Here is a tiny trained network, its code and every weight. The questions are about switching its units off for an input and a class, where a switched-off unit gives its printed mean instead of its output.

import numpy as np


def w(rows, s, z=0):
    codes = np.array(rows[::2]) - 128.0
    scale = np.full(codes.shape[1], s)
    scale[-1] = z or s
    return codes * scale


def f(y):
    return y / 2 * (1 + np.tanh(0.7978845608 * (y + 0.044715 * y**3)))


def log_softmax(a):
    a = a - a.max(-1, keepdims=True)
    return a - np.log(np.exp(a).sum(-1, keepdims=True))


def net(x, mask):
    res = np.array(x, float).reshape(1, 6) / 4 @ E
    y = f(res @ A[0][:, :-1].T + A[0][:, -1])
    res = res + np.where(mask, y, B[0][:, -1]) @ B[0][:, :-1]
    return log_softmax(res[-1] @ U[:, :-1].T + U[:, -1])


A, B = {}, {}
E = w([
[77,191,25,70,111,141],'x0',
[41,11,98,44,163,133],'x1',
[35,144,113,61,23,149],'x2',
[85,160,56,221,49,109],'x3',
[228,157,154,80,1,133],'x4',
[158,21,151,165,102,233],'x5',
],0.0073)
A[0] = w([
[204,243,146,119,129,39,97],'N0',
[150,212,117,85,73,177,98],'N1',
[42,141,91,178,171,13,236],'N2',
[198,84,255,195,160,157,199],'N3',
[163,232,212,223,153,64,175],'N4',
[169,37,163,93,121,149,144],'N5',
[156,149,126,34,172,51,239],'N6',
[187,115,166,206,119,248,136],'N7',
[214,213,172,120,108,120,160],'N8',
[138,34,239,55,182,93,214],'N9',
[91,192,106,81,156,142,1],'N10',
],0.0085,0.0047)
B[0] = w([
[82,222,152,201,85,64,213],'N0',
[143,169,185,101,156,199,183],'N1',
[70,197,44,20,59,251,254],'N2',
[92,61,130,182,178,42,248],'N3',
[84,104,71,98,111,53,254],'N4',
[14,106,114,147,100,65,189],'N5',
[27,130,123,169,171,91,219],'N6',
[152,44,210,157,194,126,214],'N7',
[123,132,254,165,126,66,213],'N8',
[44,30,141,159,179,108,245],'N9',
[156,88,113,124,137,159,145],'N10',
],0.0091,0.0087)
U = w([
[189,138,172,53,136,195,65],'0',
[166,108,44,197,127,254,89],'1',
[81,200,82,148,6,68,240],'2',
[172,195,210,154,113,189,2],'3',
[147,54,188,187,218,129,170],'4',
[51,158,45,52,157,180,164],'5',
],0.0096,0.0055)

Each question gives the input, the list of numbers given to net, and the class t.
The units are the neurons (one row each of A and B). Each row of codes is followed by its name. A weight is (code - 128) times the scale printed after its matrix; where a second scale follows, it is the last column's (A, B and U).
mask holds one flag per neuron, in row order. A switched-off neuron (its flag False) gives its mean, the last column of its row in B, instead of its output. The means were averaged over made-up inputs and are rounded, as every weight is.
A unit's drop is (log p(t) with every unit on - log p(t) with that unit switched off) / (log p(t) with every unit on - log p(t) with every unit switched off).
The circuit of an input: a set's keep is (log p(t) with only the set's units on - log p(t) with every unit switched off) / (log p(t) with every unit on - log p(t) with every unit switched off). Starting from all 11 units, units are removed one at a time, each time the one whose removal leaves the highest keep (on an exact tie, the one counted first), for as long as the keep stays at least 0.8.
circuit, biggest first: the units of the circuit, biggest drop first
k most important neurons: the k neurons with the biggest drops, biggest first
drop when u is switched off: that unit's drop, to one decimal
input [-7,7,3,6,-1,-8], class 5: circuit, biggest first	N2
input [-2,4,4,-2,5,-4], class 4: 4 most important neurons	N2, N4, N0, N9
input [6,6,8,5,7,-4], class 5: circuit, biggest first	N1, N0
input [0,2,7,7,1,-2], class 5: circuit, biggest first	N0, N8
input [-7,2,5,-4,-1,-7], class 5: 2 most important neurons	N7, N8
input [1,-4,4,-2,1,3], class 3: circuit, biggest first	N9, N4, N6, N1
input [5,8,-6,-4,7,-1], class 4: 4 most important neurons	N2, N9, N4, N0
input [3,4,7,2,5,-4], class 5: circuit, biggest first	N0, N1
input [-2,-7,7,-1,4,2], class 3: 2 most important neurons	N1, N9
input [4,-6,-2,6,-7,-2], class 5: 2 most important neurons	N2, N8
input [-5,3,5,7,4,7], class 4: 2 most important neurons	N7, N2
input [-7,4,4,8,5,4], class 4: 2 most important neurons	N2, N7
input [5,-7,3,-4,-2,4], class 3: 2 most important neurons	N9, N3
input [-2,-3,0,6,-8,1], class 5: 2 most important neurons	N2, N0
input [1,7,0,6,5,-3], class 5: most important neuron	N0
input [1,-7,-1,-1,3,3], class 4: 2 most important neurons	N7, N2
input [4,0,-1,3,4,8], class 4: drop when N2 is switched off	1.0
input [7,6,7,3,6,-2], class 5: drop when N8 is switched off	0.1
input [5,8,-2,-6,7,-2], class 4: drop when N4 is switched off	0.5
input [3,0,3,6,-7,-2], class 5: drop when N8 is switched off	0.0
